Each row is shifted at random along 7 fixed directions that mean nothing.
Known rows, with every way that one mark hangs from another:
{X H {S {Q P}}}: [ -83 -203   69   -1 -477  -90  -50 -223   48  -78 -520 -103 -203  -86
  105  -63 -120  -72 -157  -55  262   61  -98    9 -100  -82  201  271
  134  216 -203   11 -245   83  134   17   73  431  -94  110  -25  225
 -218 -137 -208  351 -199  267  110  133   28  -26   73  204  -22]
{C {S Q} {T H P Z}}: [ 131  149  -50  195  335  -39  199  198  -35   55   58  -84  -34   94
  -71   71  -67  121  100  112 -166 -100 -171 -217  194  263   18 -131
 -247  -49  226 -102  -52  130 -362  101  172  -87  -43    7  120 -107
   34  164  110  -80  -59    8   83   12   14  173 -338   43  -55]
{Z {F V Y}}: [ 104 -113  -91 -132   88   90   30  -23  -59   -7  155  133  180   37
   61   62  -39   53   64  -40  -60   86   43  203   61  -79 -124  -91
  114  -57   25  -42  209  -63   47  -35   34 -132   43 -144  -52  -90
   31  153   82  -47   45  -95  -43   -5  -73 -168  163 -130  -11]
{V {F N Q Y}}: [-113  296   42 -333   92  252  -40   31    0  -61  101  222   94  139
  135  151   39  -37  249 -251    8    5  -72  144  148  -31 -190 -272
  158 -110 -118  -26  -21  -29  -64  197  227  -86  133   71  -35  -41
   27  126  239 -167   61   95   89  -11 -124 -113  111 -361 -119]
{X J N {S T}}: [ -81  189  108 -125   87  -13  109 -220  -58   61    4 -127  173  118
 -190  -83  206 -250  -47   -2 -236    0   18 -129    6  -10 -140  -58
    3 -221   10  -69 -134   10  -38  153  101 -238 -214  134    1  -99
  155   52  116  252 -117  -40  -84  144 -157 -126  -26  -42   25]
{F N {Y {P {C S}} V}}: [ 360   14  186 -150  -17  159  183   67  -57   94   63   34   75   76
 -208  -89 -227    7  -74  169    7  -30  212  239  180   43 -200   26
 -145   24 -124 -227  -23 -180  -43   18    9  -65   53 -210 -226 -133
 -240  206  146   55 -114 -178 -267   27  -81 -139 -136 -182 -190]
{X {H C} J V Z}: [ 341   77  194  290   75  -38 -105 -339 -286   11  105 -374  -25 -207
 -419 -192   89 -316 -426  329 -129  -60  280   56   11 -223  136  110
  -46  -94  109 -256  -28 -132  -87 -175 -306 -129   32 -157  -43   -2
  112 -247  -75  232  -39 -141   92  232  194 -347  -63  175  428]
{S C {T Z}}: [-125   -1  135 -275 -172  -88  113  -40   30 -169 -201  110  180   26
  322   51  -12    1   27 -248  -17  -35   79  145    6   -5   14 -158
  165   48  -86   34  -10  166 -118  224  180   10 -125  297  148  180
 -164   73  -24   88 -191  185  -92   18 -184  -91 -103 -168 -196]
{C P {T H}}: [-147  -15  262 -144 -231  -20  190  -15   56 -149 -193   38   55   89
   13 -110   20 -130  -47  -30  119 -111  -17  -42   30    0  -92   44
   -8  116 -143  -54  -66   10  -18  142   80   80   66  -34  -89   98
 -113  128 -107   21 -257  138  -25  -80  -70  -92 -296   95 -188]
{V {F {N {A P}} Y}}: [ 220 -310   99 -374  101    2  166   51   15   48   29  242   96  153
  -17   68 -190    1  -27   62  -36   31  158  233   95 -117  -63  -21
  245   43 -109  -47   47 -205  197  126   96    2    5 -176 -115  -75
 -174  176   29  107 -234 -134 -148  108 -145 -168  104 -126  -36]
{Z {F N V {Y {P C}}} {Q X}}: [ 369 -491 -198 -101 -112  201 -190   90  -70   74  328   92   54  -59
   82    8 -343  318  113  -67  192  123  142  427   -7 -154   62  -45
  116  101   39  -12   46  -50  104 -303 -214  106  150 -209   10  -69
 -170   44  -38 -117  155 -123   51   51  -39 -158  375 -162   19]
{Z {F {Y {P C}}} {Q {X J N}}}: [ -44   97 -113   -4 -150  166 -198   -6  -89   58  180  -30   36 -122
  -90    8  105  -95  108 -217  103   -4   95  123   97 -118 -146  -49
   -8  -63  -65  168  -90   60   42 -129  -84 -113   37  -46   49 -157
   41  -13   85  -68  105 -115   13    5 -159  -97  217  -86  -91]
{H {C P {S {Q X}} T}}: [ 221  181  253   12  122   -5  201  125   61   15  -40 -195   41   45
 -191 -158   77 -159  -78  -87   27 -189  -89 -265  215  157 -164  152
 -467   14  -79 -164 -118  -84 -143  127 -116    2  -50  -31 -224  -88
 -148 -141  -96   -1  -74    3 -189 -120 -153   37 -597   83 -235]
{Q P {X H {J Z} N {S C}}}: [-167  174  289   16 -324  -20 -107 -160  -96   61   29  -83  -17 -209
 -320 -170  125 -101 -201  -15  148   88  139  161  -62 -242  -27   78
  105   29 -212  -71 -196   32  115 -160  -37  -15   -6   43  -26   -4
   65 -179 -230  188 -251   28   92  274  -96 -152   36   53  246]
{H {C S T}}: [ 224  -95  139   98  -35    1  123    1   95  -57  -93 -170   48   68
 -223 -109  -82  -51 -161  136  -47  -64  -66 -157   15   84   14  129
 -244    7   24 -252  -27  -95  -74    0  -81   92   55 -195 -123   -8
  -85  -25  -96  -20  -57    7 -155  -16   62   52 -221   48  -64]
{F {Q {X J {S C} Z}} V}: [ 226   53  133  231  -56  -72 -365 -422 -334   23  296 -200  -24 -114
 -300 -146  133 -146 -169   29   39  120  244  257  -95 -312    6  -10
  125  -22   37 -269 -135 -195    9 -214 -352 -261  209 -132 -147  -36
   51 -256 -124  -20  134 -224  290  163  228 -504   69  201  458]
{A N {P {C T}}}: [ -67   25 -124  180  146  -41 -226  -29 -255  -29  334  -75   70   79
  -74  -97  285 -121    5   40 -130  -21   43 -142 -103   99   79 -157
  270 -194  324   95  -12   18 -263  202 -112 -473  -28  111 -162   38
  309 -125   38 -147  -38 -132  245  -12  126 -125  -20 -123  -49]
{J {Z {F N} Q}}: [  88  356 -156  310  180   71 -418 -309 -365    4   46 -302 -144 -112
  154   87  277  -44  122  -70 -114   76  -48 -230   -1  187  113  -57
  112 -119  282   88  -78 -111 -172    1 -335 -151  134  112 -123  145
  176 -258  241 -209  393   87  321 -105  307 -102   90   46  -91]
{C {S {Q P X} {T Z}}}: [  -1   81   -8  178  -12   32 -238   -4 -219  -80  121  -75  -38   65
  205   52  119   45   23 -322  -28  109    1   38  -61   87  180 -185
  156 -107   21   56 -170  315 -239  160  -33 -131    6  453   82   64
   59 -182  -79  -45 -158  152  320   19  -11  -98  -99   -3 -121]
{P {C {T H {Z Q}}}}: [ 217 -117  -96   35 -180  -74  130   64  103   12 -329 -144 -107  -59
  138  -37 -293   99   90   76  103 -104  -86  -66  153  173  204  121
 -221  261  109  -41  -77   97 -185  -90   16  415    2  -22  193  190
 -300  -26  -75   32  -10  191  -35   45  -34   98  -76   -5 -110]
{C P {S Q T}}: [-596  268  -73  306  194   30   -5  173  234 -162  181  -32  -75   83
   97   39  407  126  -14 -107 -212  -90 -377 -423 -320  203 -112 -224
 -197 -249    1  132  321   77   11  -45   92 -323  136  120  -73 -155
  476  -73  156 -394  305   -1  108 -305  335  515 -158  120   59]
{S {C {T H P}} {Q {X J V}}}: [-272  238  -54  256  157  -62 -207  -87 -119   25   53 -249  -95 -107
   73   52  334 -127   16 -180  -59  -90 -108 -133    7    8   13 -189
   43   -7  137  149 -113  274 -295  143    2 -145 -192  189  149   11
  110 -113   58  -51  159   -3   79 -104   21   73 -261  150  180]
{V {F N {Q {X H}}}}: [ -13   74  118 -190  149   45  130    2  105  135  137  -17   70  -52
 -174   37  -16  103  -90   53   76  -17  -65  -41   77  -64 -158  -91
 -276  138  -68 -151   80 -179  125 -139   33  122  117 -226 -174  -77
  -50  -62   18  -53  147 -177  -91  -38   -8   68  -11 -129  179]
{Z {F N V Y} Q}: [  -6 -449 -233 -316  -17   58   34   26  146   11 -114  194  202  111
  231  148 -221  225  202 -169   42  124  -32  137  -94  -18   -4  -18
  244   36   97  151  -44  -89  135   87   11  287 -196 -128  148  -28
  -84  284   76  171   63   59 -121   53 -206   22  402  -57  -46]
{T H P Z}: [ -81  196   70  138  -58  -38  102  -19   24  -60   10   47  -46  -50
  -18   25    2   38  -12   67   28   -5   -4  -27   91   40   -2  -29
  -65  158   29 -104   60   75  -71   18  183  -41  160  -77   43   52
  -51  119   39 -138  -63  -21   94  -67   86   47 -227   93  -17]
{X H J N {Q P} {S T} V}: [-229  505   20  217  188   24  -59  -88   45  160   30 -386 -152 -129
 -309  -92  327 -196 -145  139 -315  -19 -352 -423  -74  -23   -1   57
 -254 -274   77   64  -34   47   28 -121   72 -146 -238  184   60 -235
  461 -151  130  137  202   -9   60   89  194  206   43   72  488]
{N {A J {T H}}}: [-331 -164 -324   83  -60  -69   89  205  230  -37 -212  137  -87   96
  283   64  -46   81  112  137  -35  -16  -97  -20 -132  135  181  -14
   56  -49   -3  189   77  314  -19  -30  269  129  -32  257  223  170
   49   50  -17  -56    3  191   27  -13   49  288  254 -117 -101]
{Z {F V Y} {Q {P C} {X J}}}: [ 156   49   61   31  -51  -41 -251 -186 -261   94  188  -85   19 -152
  -90 -114  141 -186   36 -224  192  168  169   76   71 -163 -199  111
    8  169  -71   57  -41 -139  102  -14 -324  -81  -15 -259 -207 -156
 -102 -158  -39   29  107 -232  -34 -137 -131 -349  -38  210   36]
{J {Z {F V {Y {P C}}} Q}}: [ 228 -376  -19 -201  -65  -39   47  -33  -12    6   32  174  168  -81
   -5   -5 -294  188   35   73   98   44  223  278   -8  -82 -123    8
  107   78   83  -11  169 -271  173 -139 -200   76  -36 -376   28 -112
 -138  216  -76  137   29 -169 -223   79 -100 -110  181  109    6]
{T P {Z {F N V Y}}}: [-134   78   86 -207  299  -86  204   52   -2   97  209  262  207   92
 -134  163   64  162  101  -60  -69  110  -15   -5   15  -23 -344 -113
   22   52   59  -46  175 -312   95  154   16 -204  -98 -393 -133 -261
   45  412  161  -52   84 -403 -228 -167 -105   29  -75  178   88]
{A J P T}: [   4 -116 -209  265   20 -229  -73  -32   -2  120   56  -12 -117  -44
  -91  -97   37  -41 -176  219  112   14    8 -110 -159    3  115  156
  -63  -28   75   -7  160 -104   98  -46 -130  -59   57 -105 -254  171
   22 -222  -74  -70  185 -106  -27 -219  203   33   22   67  -71]
{Z {F {N {A {T P}}} Y}}: [   5 -247   -9  -86  -80    9 -142   16  -71  -97   78  149  -43   89
   87  126 -130  156   23   14   73  120   -9  187 -182 -128   10  -38
  172   65 -160  -87  147 -136  233 -106  -92  -59  320 -189 -156   10
  -45  172  -12 -235  148 -166   17 -175  210  -13  239   93   25]
{V {F N Y}}: [ -27   82   13   15  -30  106  -62  -96   46   38  -50  -21 -100   19
   19  104   23   49  -58  -48   63   34 -109   38    1  -21  -24  -26
   16   65 -141 -109  155 -199   98  -57   -5  154  243 -181 -269  103
  -86  -95  127 -170  250  -62  -59 -131  157   43  123  -26   34]
{J {Z {Q {X H}}}}: [-193  216  -34  306  -67   14 -340 -257 -207 -101  207 -190   -8 -172
  -38  -72  286  -61 -141   50  -41   61  162  -21 -122   36   51 -166
   64  -81  180   23  -46   70  -59 -112 -180 -233  269  108   18   58
  298 -211 -101 -115   93   24  386   58  247  -92   47  103  145]
{J {Z F {Q {P C} X}}}: [ 301 -157   65 -213  -78   56   65  106   76   33  161  135  187 -211
  -85  -82 -269  197   26  -60  226   43  208  151   83 -134  -85   42
 -136  215  -50  -50  192  -64  220 -183  -72  101   81 -208   83  -94
 -164  -73 -231   30 -147  -55 -148   52 -285    6  -63  -94  -51]
{C P {S T}}: [  13 -205   37 -163  230  116  434  322  316   -7  119  138  211  215
  -49  -30 -150  208  -34   79 -214  -98 -133 -130  -58   61  -87  -90
 -229 -179  -49  -34  227   48   54  -15  230  -31 -117   27  112 -167
  177  196   30   21 -108   85 -198   43 -118  310 -125 -194  -47]
{C S {T H P {Z {Q {X V}}}}}: [ 321 -234  -19  -62  430  -97  430  240  171  215  141  -26  294  135
 -369    5 -260  162  -43  243 -194  -25   67 -198  177  117 -104  -30
 -360   71  374 -101 -138  -44 -143  135   93  103 -317 -256  315 -327
    3  387 -143  273 -233 -234 -261  132 -295  171 -321  162  162]
{Z {F {Q {X J}} V Y}}: [ 106   16 -118   98  287   45  -91  -58  -72  209  339  -52   62  -65
 -172   62   92   72    9  -35  -52  128   18   60   25 -149 -191  -78
 -149  -53   40  -58  196 -166  120 -205 -224 -157   54 -319  -97 -217
  103  -17  106 -120  389 -349  -81  -96   44  -77  127   29  226]
{Y {F {Q P {X {H C} J}}} V}: [ 267  -60   56   42  -71   58  150   59  144  306 -222 -200  -95 -226
 -132   31 -165   81 -220   68  109   51   21  -39  118  -82   30  212
 -375  111 -168    7 -103   68  103 -188 -152  415 -297  -57   58  -28
 -246 -112  -14  328   59  -36 -388   87 -111  181  -75   13   43]
{F N {Q P X}}: [-272  127  142 -142  -76  -13   29  -56  218   87 -132   37   22  -13
  -36   21   88   86  -34 -242  214   80 -110 -146  -97  -49 -125   64
  -63  207 -166   26 -116 -102  209  178    4  201  -76  -48 -119   12
 -130  -39  -25   41   46  -53 -142 -192 -112  188 -174  100  -43]
{F {N {A T}} Y}: [ 304 -120 -113  -54  141   85   81  136   54  103  -15  -11  -62   94
   83    3 -271  161  -14  207  -81   -6  -15  156   53   34  119   18
 -111  -41 -118 -167  154  -54   56 -133   38   72  218   24  -88   79
 -138   -6   91  -86  160    5  -98  -16   90   74  136 -231  -45]
{C P S T}: [-513  182  358 -271 -341   37  120   53  113 -335 -201  240  128  248
  -42  -61  203 -264   88 -245  115 -160 -116 -108  -65  -11 -315   10
   34  -26 -304   15 -123   -5   15  314  230  -78   85   33 -114  -18
   60  257 -113  -82 -348  200  -31 -145 -148  -58 -245   83 -229]
{A N P {T H {Z {F Y}}}}: [  61   -6 -265  -85   85 -138  259  412  193  257 -173  175   17  -50
   85  103 -216  226  114   85  166   38  -76 -102  123  135   51  210
 -227  122   64  102  145  -93   32   35   72  244 -186 -119  -61   62
 -162   80    4   43   40  -46 -314  -52 -161  230  106 -153 -195]
{N {A {J {Z F}} P}}: [ 128  -44   17 -337  162  -41  257  279   38   37  126  392  180  -30
  -15   17 -145    3  149  142  -28  -69  229  174  196  -65 -196   17
   11  -72  -61   57  251  -33  157  -14  219 -256  -42  -69   88 -102
  -50  179  -21   13 -309  -61 -181   95 -292  -74   21 -299 -214]
{J {Z {Q P {X H {S C} V}}}}: [ 235 -163  147   65 -117  -85 -103 -200  -74   74   59 -181   56 -238
 -237 -193  -86    8 -303  169   64  163  249  101  -80 -194   78  108
   57  129  111  -81 -157 -108  132 -142 -204   93  -73  -76   66  -56
   27 -165 -351  314 -156  -55   70  245   14 -157  -37  186  321]
{T {Z F Q}}: [  43  108 -102  156    6  -61 -220 -264 -267 -130   28  -94   45  -52
  102   79  203 -145   61 -126  -73   83  100 -133   24   53   13  -67
  124  -18  237  108  -80  -47  -94  111 -142 -166  102   20    0   30
   82  -27   69  -74   71  -51  250 -108  114 -234   41  132 -156]
{N {A J P}}: [-395   88  -59  250  -74 -101 -218  -17  -44 -162  284  159  -97  -15
  -13  -60  347 -165  -61   95  -51   34   91   -7 -203  -53  -64  -75
  216 -111   -8  120  181   42  137  -27   81 -512  311   -6 -139  -25
  259  -64    9 -351  -27 -184  271 -198  297  -45   59   46  -18]
{N {A {J {Z Q}} {P {C S}} T}}: [-226 -249 -287  187  -20 -326 -112   55   60   -3 -284   47 -171  110
   75    3   10  -19   91  165  -31  -11  -40 -239 -285  235  182  191
  139  -61  207  272 -109  -48   28   66 -184   97 -249   77  109  108
  138  -56 -150   79   64   89   -4   31  139  243  232  245  -23]

Rows:
[   9 -208   59  120 -111    8  229  165  292 -128 -175  -44  -38   11
   -5  -92 -129   76  -74   40   66  -90 -107 -151  -46  125  104  146
 -152   94    7  -57  -32   53   -2  -37   39  246  -39  -85   49   -3
  -85   -5  -85   23 -127  163  -28   39   19  245 -233   89 -118]	{T {H {C P {S Q}}}}
[  44 -265  -94 -132  274 -143  117   16  145  137  -33   47   35  172
   24   47 -164  225   -7  192 -117   78  -94   22 -161   53  -29   -6
  -43    4   42 -118  122 -307  183  -35 -133   89    1 -218 -131  -74
  -55  168   85   23  315 -248 -227 -118  136  135  158  101  181]	{F {N {A T}} Q V Y}
[  97  -27  359 -192 -113  -48  104  112  -75 -233  139  215    9   91
   -8  -80  -76  -83   11   70   97  -15  169  147   30  -53  -15  -16
   56  124 -158 -201   25 -139   39    1  -54  -55  349 -123 -196   -7
 -171   56 -138 -208 -271  -67   70  -71   46 -260 -159   47  -68]	{V {F {N {A {T {H {C P}} Z}}}}}
[  72  168   15  165  145   36 -132 -203 -143  103  113 -149  -33  -67
 -295  -77  104 -126  -86   80 -161   17   48   -4  -36 -103   82   -7
  190 -262  132  -47  -69  -15  -22  -11  -25 -156 -136  109  117  -86
  237 -129    9  275 -104  -35  120  243  -54  -80   56   89  271]	{X {J Z} N {S {Q P}} V}
[-285  182 -160  329  122  -22  169  320  239   27  -48  -19 -128   99
  -37  -75  166  -30   49  121  -41  -45 -258 -409  -93  270   35  134
 -274 -156   72  117  -12  127 -162   31   32   29 -159   90  -30  -12
  244  -75   25 -172  130  171  -10 -131  117  388 -153   18 -163]	{A J {T {H {C P S}}}}
[ 172  142  178  -10 -106 -163  182   67   11  -61 -112   60 -110  -44
   18  -57 -205   -8  -20  234  107  -67   49   58  184   36   -8  148
 -294  281 -167 -257  121  -30   46  -96  147   45  334 -121 -104   90
 -323   85  -65 -148  -83  -59  -81 -159   90  -51 -279  108  -63]	{N {A {T H P Z}}}
[-251 -254 -215 -133 -114 -115  119  306  287  -52  -37  380  -12   76
  129   -7 -134   57   66  127   90  -69  -10   94 -139  -52   44   71
   36  -51 -148  136  216  143  218  -26  296  -15   41   85   96   76
   -1   76 -110  -75 -123   81 -106  -77  -69  198  216 -187 -117]	{N {A J P T}}
[-141   97   92 -117  -84    2   89   49  245   18 -188  -19  105 -196
  -46  -77    7  -21 -116  -48   74    9   56 -111    3  -11    3  136
 -101   85   30  128 -131   92   79   99    9  277 -326   97  278  -52
   37  -59 -231  337 -198  181 -181  153 -277  208 -135   90  119]	{J {Z {Q P {X {H C} V}}}}
[ -34   51   41  -37  -57  -50 -140 -250 -180   28 -222 -281 -129  -63
   16   61  179 -345  -91  -60  -73 -150  -16   54  162  -66  106   67
   55   19  -84   84 -187  107  -40  -83   14  185  -90  230   25  107
  -90 -233  -11  260  -45   -3   36  144  -86 -214  193   64  246]	{S {Q {X H J {N A} {V F}}}}
[-101    3  147  217 -190 -107 -101 -268  -85 -148 -100 -137  -93   59
 -170  -52  120 -141 -120   25   43  -13  -64 -152 -127   35  -26  112
   43  172    6 -129  -51 -127   -4   43 -101  -41   89 -200 -208   63
    9  -15  -49 -100   52 -104   63 -115  241  -11 -173  307   51]	{T {P {C S}}}
[  97   52  161 -106  313  100  -96  -59 -175    2  361   98   48  129
  -69   71  110   -4   -5  -27 -159  183   84   81   -5  -94 -143 -279
  273 -109  -23  -54   20 -210   88  128  -45 -324  213 -126 -197 -249
  133   77  165 -149    1 -290  172  -65  120 -188    5  -13   66]	{V {F {N A} {Q P} Y}}
[ -35 -180 -185  233 -204 -285 -113   33   64  -59 -191   13 -264  -23
  138    2 -138   46   57  129  134  -30  -56  -81 -128  100  187  200
 -109  203    2   60   42  -26   67 -155  -85  199  173  -60   23  203
 -162  -75 -119 -146  247  -78   24 -225  244  169  106  293  -22]	{N {A J {T {P C} {Z Q}}}}
[-403  103  107 -147 -448 -105  -74   62  124 -201 -258  348 -121  -44
  184  -12   33 -133   96  -51  228  -83   97  198  -59  -61  -46  156
  212   81 -301  103   74   62  215   28  210   -7  179  105   15  235
 -140    9 -142 -103 -245  187    1  -38  -34  -32   97  -33 -181]	{N {A {J Z} P}}
[-114   40  -13    2  -22  -23   58  -49   66  -21 -120  -19   67 -104
  -46  -48   24   -9 -143   40   10    2   34 -113  -63  -45   54   15
   11  -34   28  128 -108   52   42   75   98   87 -114   90  163  -59
  156  -18  -42  263 -191  158  122  157  -60   68   14  120  130]	{X H {Z {Q P}}}
[ 153  179   -2 -212   51  291   59   22 -171   52   39  116  127   76
  143  131  -23  -24  115  -35 -107  -62  172  206  238   46 -141 -211
  113 -231  -39   73 -107  153 -203  197  210 -207 -108  307   13   -2
  -96  244  326   87 -166   80 -104   56 -174 -165   -4 -383 -368]	{Y {F N} P V}
[-189  -68   56 -199 -193   82 -132 -121  -19 -154 -158  130 -136  108
  247  180   25  -12  119  -93  -11  -34  -20  138  -79   13  -14 -122
  266   53 -127  126  -57  -28   62   37   32   71   68   78  -29   39
 -118  125  167 -102   64  -49   -9  -80  149  -11  232   -6  -29]	{Y {P C} {V {F {N A} Q}}}
[  61    9  114  -86  -77  -39   -1   60   -9   -6 -122  -81  -56  -90
  259    3  -20  -43   -2 -321   68 -162   26  151   86 -122  110    6
  -50   45 -187   88   -3  197 -108    4  -24  169 -173  353  175  192
 -221 -207  -79  135   14  165 -114  -19 -202  -77 -174  -61   -7]	{S {C P} {Q {X J V}} {T Z}}
[  48 -120   10   92 -157   34  281  212  348    1 -125   10 -110  -38
 -126  -48 -321  233  -15  219  135  -95 -210  -70   36   67   32  182
 -351  315  -90 -200  191   37   75 -282  226  307  111 -308   43    3
 -166   81  -43 -157   27   47 -161   -3   76  383 -128  -21   91]	{T H {P {C S}}}
[ 211 -319   74  147   -8  -32  124   53  139 -100   85 -170   -3  -90
  124 -143 -136  174 -223   88   -2  -21   10  -28 -134   60  210  -33
 -110   59   70 -143  166   57   15 -171 -168   62   95  -42  -16   57
  -86 -162  -85  -38   25   25   20  -41  172  123 -265   73  -52]	{S Q {T {H {C P}}}}
[ 283  -71  -57 -127   25  135   78   -6   16   79 -184    9    7 -109
   -6   85 -262   17   58   61  -11 -116   49  162  163 -167   86  135
  -41  -29  -61  -36  202   20   54 -183   51  277 -121  -29  245  137
 -117  -14    6  201   20  173 -238  185 -194  -26  215 -209   92]	{X {J {Z F}} V}
[ 336   20  162 -151  240  -63   55 -168 -116   95  249  -55  141  -64
 -178  -59  -55   58  -12  111   46   53   21  -12   87  -65 -242   39
 -221  159   75 -299  187 -459  155 -136 -221 -118  193 -487 -400 -123
 -178   19  145 -131  260 -375 -141 -244   89 -242 -123    4   55]	{Z {F N Q V}}
